Below are the code and all the weights of a small trained network. Each question names an input and a class and asks about switching units off, where a switched-off unit gives its printed mean instead of its output.

import numpy as np


def w(rows, s, z=0):
    codes = np.array(rows[::2]) - 128.0
    scale = np.full(codes.shape[1], s)
    scale[-1] = z or s
    return codes * scale


def f(y):
    return y / 2 * (1 + np.tanh(0.7978845608 * (y + 0.044715 * y**3)))


def log_softmax(a):
    a = a - a.max(-1, keepdims=True)
    return a - np.log(np.exp(a).sum(-1, keepdims=True))


def net(x, mask):
    res = np.array(x, float).reshape(1, 8) / 4 @ E
    y = f(res @ A[0][:, :-1].T + A[0][:, -1])
    res = res + np.where(mask, y, B[0][:, -1]) @ B[0][:, :-1]
    return log_softmax(res[-1] @ U[:, :-1].T + U[:, -1])


A, B = {}, {}
E = w([
[106,104,1,140,122,76,114,128,138,176,109,207],'x0',
[96,143,92,73,156,146,99,101,35,46,116,111],'x1',
[153,96,174,98,173,162,92,167,169,115,67,128],'x2',
[112,80,100,162,220,208,148,133,94,170,172,129],'x3',
[71,169,138,100,92,87,163,155,43,119,82,112],'x4',
[63,170,136,165,176,146,177,141,129,210,93,100],'x5',
[160,136,132,58,122,77,120,40,150,143,134,109],'x6',
[166,145,182,203,48,171,111,122,136,124,117,171],'x7',
],0.0094)
A[0] = w([
[133,236,62,220,65,117,152,74,132,143,212,144,9],'n0',
[43,117,117,153,216,221,144,165,39,1,159,97,200],'n1',
[106,140,91,197,127,97,150,123,54,129,153,94,72],'n2',
[150,138,160,71,150,120,136,16,113,109,211,76,193],'n3',
[181,108,253,137,98,117,113,195,127,158,166,101,251],'n4',
[161,115,187,124,224,125,118,67,159,191,172,94,233],'n5',
[102,94,185,134,180,174,70,178,23,133,80,102,101],'n6',
[106,132,229,162,128,168,208,170,209,188,147,102,168],'n7',
[132,131,157,137,139,184,146,92,124,75,191,132,75],'n8',
],0.0069,0.0022)
B[0] = w([
[198,134,105,122,139,172,141,213,69,183,254,142,189],'n0',
[187,143,28,188,152,142,193,253,108,136,244,201,254],'n1',
[136,146,84,177,132,131,113,128,112,152,176,8,174],'n2',
[110,68,210,215,145,37,83,52,139,139,80,115,208],'n3',
[133,82,148,133,107,95,50,107,227,113,109,74,198],'n4',
[76,122,185,71,65,75,96,70,163,101,80,89,208],'n5',
[142,131,87,77,129,157,166,77,52,144,138,164,195],'n6',
[71,78,149,88,111,7,38,5,142,159,81,47,211],'n7',
[214,96,57,151,152,115,99,133,122,208,97,144,156],'n8',
],0.0071,0.01)
U = w([
[149,212,143,135,134,202,225,189,9,136,199,175,3],'0',
[121,140,227,157,112,43,72,42,254,124,55,152,253],'1',
],0.0055,0.0014)

Each question gives the input, the list of numbers given to net, and the class t.
The units are the neurons (one row each of A and B). Each row of codes is followed by its name. A weight is (code - 128) times the scale printed after its matrix; where a second scale follows, it is the last column's (A, B and U).
mask holds one flag per neuron, in row order. A switched-off neuron (its flag False) gives its mean, the last column of its row in B, instead of its output. The means were averaged over made-up inputs and are rounded, as every weight is.
A unit's drop is (log p(t) with every unit on - log p(t) with that unit switched off) / (log p(t) with every unit on - log p(t) with every unit switched off).
The circuit of an input: a set's keep is (log p(t) with only the set's units on - log p(t) with every unit switched off) / (log p(t) with every unit on - log p(t) with every unit switched off). Starting from all 9 units, units are removed one at a time, each time the one whose removal leaves the highest keep (on an exact tie, the one counted first), for as long as the keep stays at least 0.8.
circuit, biggest first: the units of the circuit, biggest drop first
top k neurons: the k neurons with the biggest drops, biggest first
drop of u: that unit's drop, to one decimal
input [2,-4,-8,-5,1,4,2,4], class 0: circuit, biggest first	n0
input [2,1,8,6,4,-1,6,-5], class 0: top 2 neurons	n7; n4
input [1,-1,-7,-1,8,-7,3,1], class 0: top 2 neurons	n0; n7
input [6,-1,-1,-4,8,1,8,6], class 0: circuit, biggest first	n0; n7
input [8,1,-7,-7,2,-2,6,0], class 0: top 2 neurons	n0; n7
input [7,8,-7,-6,0,-1,8,7], class 0: top 2 neurons	n0; n7
input [1,-3,-8,-5,-6,5,-8,-3], class 0: top 2 neurons	n0; n3
input [7,-7,3,3,7,7,-7,3], class 1: top 2 neurons	n7; n1
input [7,8,0,-7,2,5,3,2], class 0: top 2 neurons	n7; n3
input [5,5,-7,-8,-4,-3,2,6], class 0: drop of n0	0.6
input [3,0,-7,-1,-8,1,-2,5], class 0: drop of n0	0.2
input [7,-4,1,8,-1,-2,2,8], class 0: drop of n7	0.3
input [-5,-5,0,7,0,4,-1,-3], class 1: drop of n8	0.0
